Below are the code and all the weights of a small trained network. Each question names an input and a class and asks about switching units off, where a switched-off unit gives its printed mean instead of its output.

import numpy as np


def w(rows, s, z=0):
    codes = np.array(rows[::2]) - 128.0
    scale = np.full(codes.shape[1], s)
    scale[-1] = z or s
    return codes * scale


def norm(h):
    return h / np.sqrt((h * h).mean(-1, keepdims=True) + 1e-5)


def f(y):
    return np.maximum(y, 0)


def log_softmax(a):
    a = a - a.max(-1, keepdims=True)
    return a - np.log(np.exp(a).sum(-1, keepdims=True))


def net(x, mask):
    res = np.array(x, float).reshape(1, 6) / 4 @ E
    u = 0
    for l in range(3):
        y = f(norm(res) @ A[l][:, :-1].T + A[l][:, -1])
        res = res + np.where(mask[u : u + 10], y, B[l][:, -1]) @ B[l][:, :-1]
        u += 10
    return log_softmax(norm(res)[-1] @ U[:, :-1].T + U[:, -1])


A, B = {}, {}
E = w([
[22,197,23,202],'x0',
[233,245,57,169],'x1',
[66,17,74,57],'x2',
[91,203,65,26],'x3',
[19,218,221,134],'x4',
[3,142,15,178],'x5',
],0.0054)
A[0] = w([
[22,158,109,36,86],'L0N1',
[195,243,188,99,116],'L0N2',
[117,105,243,78,136],'L0N3',
[198,110,172,179,123],'L0N4',
[216,54,54,89,98],'L0N5',
[128,103,19,227,3],'L0N6',
[135,97,220,20,127],'L0N7',
[170,141,3,139,126],'L0N8',
[217,223,163,108,63],'L0N9',
[189,254,136,113,168],'L0N10',
],0.013,0.0046)
B[0] = w([
[6,96,94,113,224],'L0N1',
[174,146,111,221,240],'L0N2',
[123,78,196,139,237],'L0N3',
[46,110,138,139,225],'L0N4',
[210,72,88,111,228],'L0N5',
[89,98,226,142,202],'L0N6',
[171,68,185,149,237],'L0N7',
[95,167,202,82,231],'L0N8',
[192,108,115,185,219],'L0N9',
[126,165,149,231,254],'L0N10',
],0.025,0.0067)
A[1] = w([
[84,141,227,143,4],'L1N1',
[186,248,190,179,196],'L1N2',
[31,175,141,201,182],'L1N3',
[171,117,141,160,150],'L1N4',
[123,86,170,198,172],'L1N5',
[129,130,67,179,59],'L1N6',
[196,111,49,2,219],'L1N7',
[146,61,176,74,121],'L1N8',
[145,74,174,113,13],'L1N9',
[84,140,120,191,101],'L1N10',
],0.018,0.0026)
B[1] = w([
[84,174,143,107,212],'L1N1',
[132,3,157,111,202],'L1N2',
[191,119,112,84,232],'L1N3',
[139,103,152,128,177],'L1N4',
[166,190,126,116,249],'L1N5',
[133,156,148,107,150],'L1N6',
[93,95,110,214,143],'L1N7',
[81,137,145,180,201],'L1N8',
[137,184,116,155,183],'L1N9',
[162,145,112,111,185],'L1N10',
],0.04,0.015)
A[2] = w([
[49,140,90,86,114],'L2N1',
[169,114,66,104,143],'L2N2',
[69,87,185,137,126],'L2N3',
[116,126,2,137,6],'L2N4',
[73,179,40,184,83],'L2N5',
[102,83,122,107,30],'L2N6',
[125,80,123,112,87],'L2N7',
[198,105,112,172,92],'L2N8',
[75,94,91,115,48],'L2N9',
[160,113,72,146,115],'L2N10',
],0.02,0.0025)
B[2] = w([
[231,97,105,120,193],'L2N1',
[31,94,136,57,177],'L2N2',
[123,207,46,106,221],'L2N3',
[102,4,148,129,148],'L2N4',
[35,67,84,61,163],'L2N5',
[143,198,123,133,143],'L2N6',
[119,165,153,142,147],'L2N7',
[200,130,200,141,254],'L2N8',
[156,176,119,188,153],'L2N9',
[85,155,130,101,160],'L2N10',
],0.026,0.0078)
U = w([
[70,249,211,176,157],'0',
[236,43,199,215,186],'1',
[23,85,39,241,90],'2',
[27,158,43,174,2],'3',
[141,176,20,62,67],'4',
[107,13,23,65,53],'5',
[129,157,152,4,206],'6',
],0.014,0.0075)

Each question gives the input, the list of numbers given to net, and the class t.
The units are the neurons (one row each of A and B). Each row of codes is followed by its name. A weight is (code - 128) times the scale printed after its matrix; where a second scale follows, it is the last column's (A, B and U).
mask holds one flag per neuron, layer by layer. A switched-off neuron (its flag False) gives its mean, the last column of its row in B, instead of its output. The means were averaged over made-up inputs and are rounded, as every weight is.
A unit's drop is (log p(t) with every unit on - log p(t) with that unit switched off) / (log p(t) with every unit on - log p(t) with every unit switched off).
The circuit of an input: a set's keep is (log p(t) with only the set's units on - log p(t) with every unit switched off) / (log p(t) with every unit on - log p(t) with every unit switched off). Starting from the 12 units with the biggest drops (on a tie, the unit counted first), units are removed one at a time, each time the one whose removal leaves the highest keep (on an exact tie, the one counted first), for as long as the keep stays at least 0.8.
circuit, biggest first: the units of the circuit, biggest drop first
unit that matters most: the unit with the biggest drop
top k neurons: the k neurons with the biggest drops, biggest first
k most important neurons of layer l: the k neurons of layer l with the biggest drops, biggest first
drop of u: that unit's drop, to one decimal
input [8,-4,-5,-3,-5,-2], class 6: circuit, biggest first : (L0N7, L1N3, L0N9)
input [8,-7,-3,1,-5,-4], class 6: top 2 neurons : (L0N7, L0N5)
input [-2,-7,-2,7,2,-8], class 0: 2 most important neurons of layer 0 : (L0N3, L0N5)
input [-3,-4,-5,0,-4,-1], class 0: circuit, biggest first : (L1N2, L0N10)
input [4,8,1,7,6,4], class 6: unit that matters most : L0N1
input [6,-7,-7,-1,-7,-2], class 6: circuit, biggest first : (L0N7, L1N3)
input [0,3,3,-8,-8,-5], class 2: 3 most important neurons of layer 0 : (L0N10, L0N5, L0N2)
input [5,-6,7,4,8,-6], class 4: top 3 neurons : (L0N1, L2N3, L2N1)
input [-2,-7,-4,1,5,-7], class 0: top 4 neurons : (L0N3, L1N3, L0N5, L1N1)
input [-5,2,3,-7,7,7], class 6: top 2 neurons : (L0N5, L0N7)
input [8,-6,0,-8,-3,3], class 0: 2 most important neurons of layer 0 : (L0N6, L0N10)
input [-5,-2,0,-5,-6,4], class 2: 2 most important neurons of layer 0 : (L0N10, L0N2)
input [6,1,1,5,-5,-2], class 6: top 2 neurons : (L0N7, L0N3)
input [7,-2,2,-3,-5,-2], class 0: unit that matters most : L0N6
input [5,0,3,6,-8,6], class 6: top 2 neurons : (L0N6, L0N8)
input [-6,1,6,-8,1,-3], class 0: 3 most important neurons of layer 1 : (L1N3, L1N8, L1N2)
input [4,4,-6,-7,-7,5], class 6: drop of L0N8 : 0.0
input [0,-5,5,4,2,2], class 4: 3 most important neurons of layer 0 : (L0N1, L0N2, L0N10)
input [-4,-6,3,-4,8,8], class 4: drop of L0N10 : 0.2
input [7,-6,6,7,2,3], class 5: drop of L2N4 : 0.1
input [8,-6,-3,-7,-7,-2], class 0: top neuron : (L0N6)
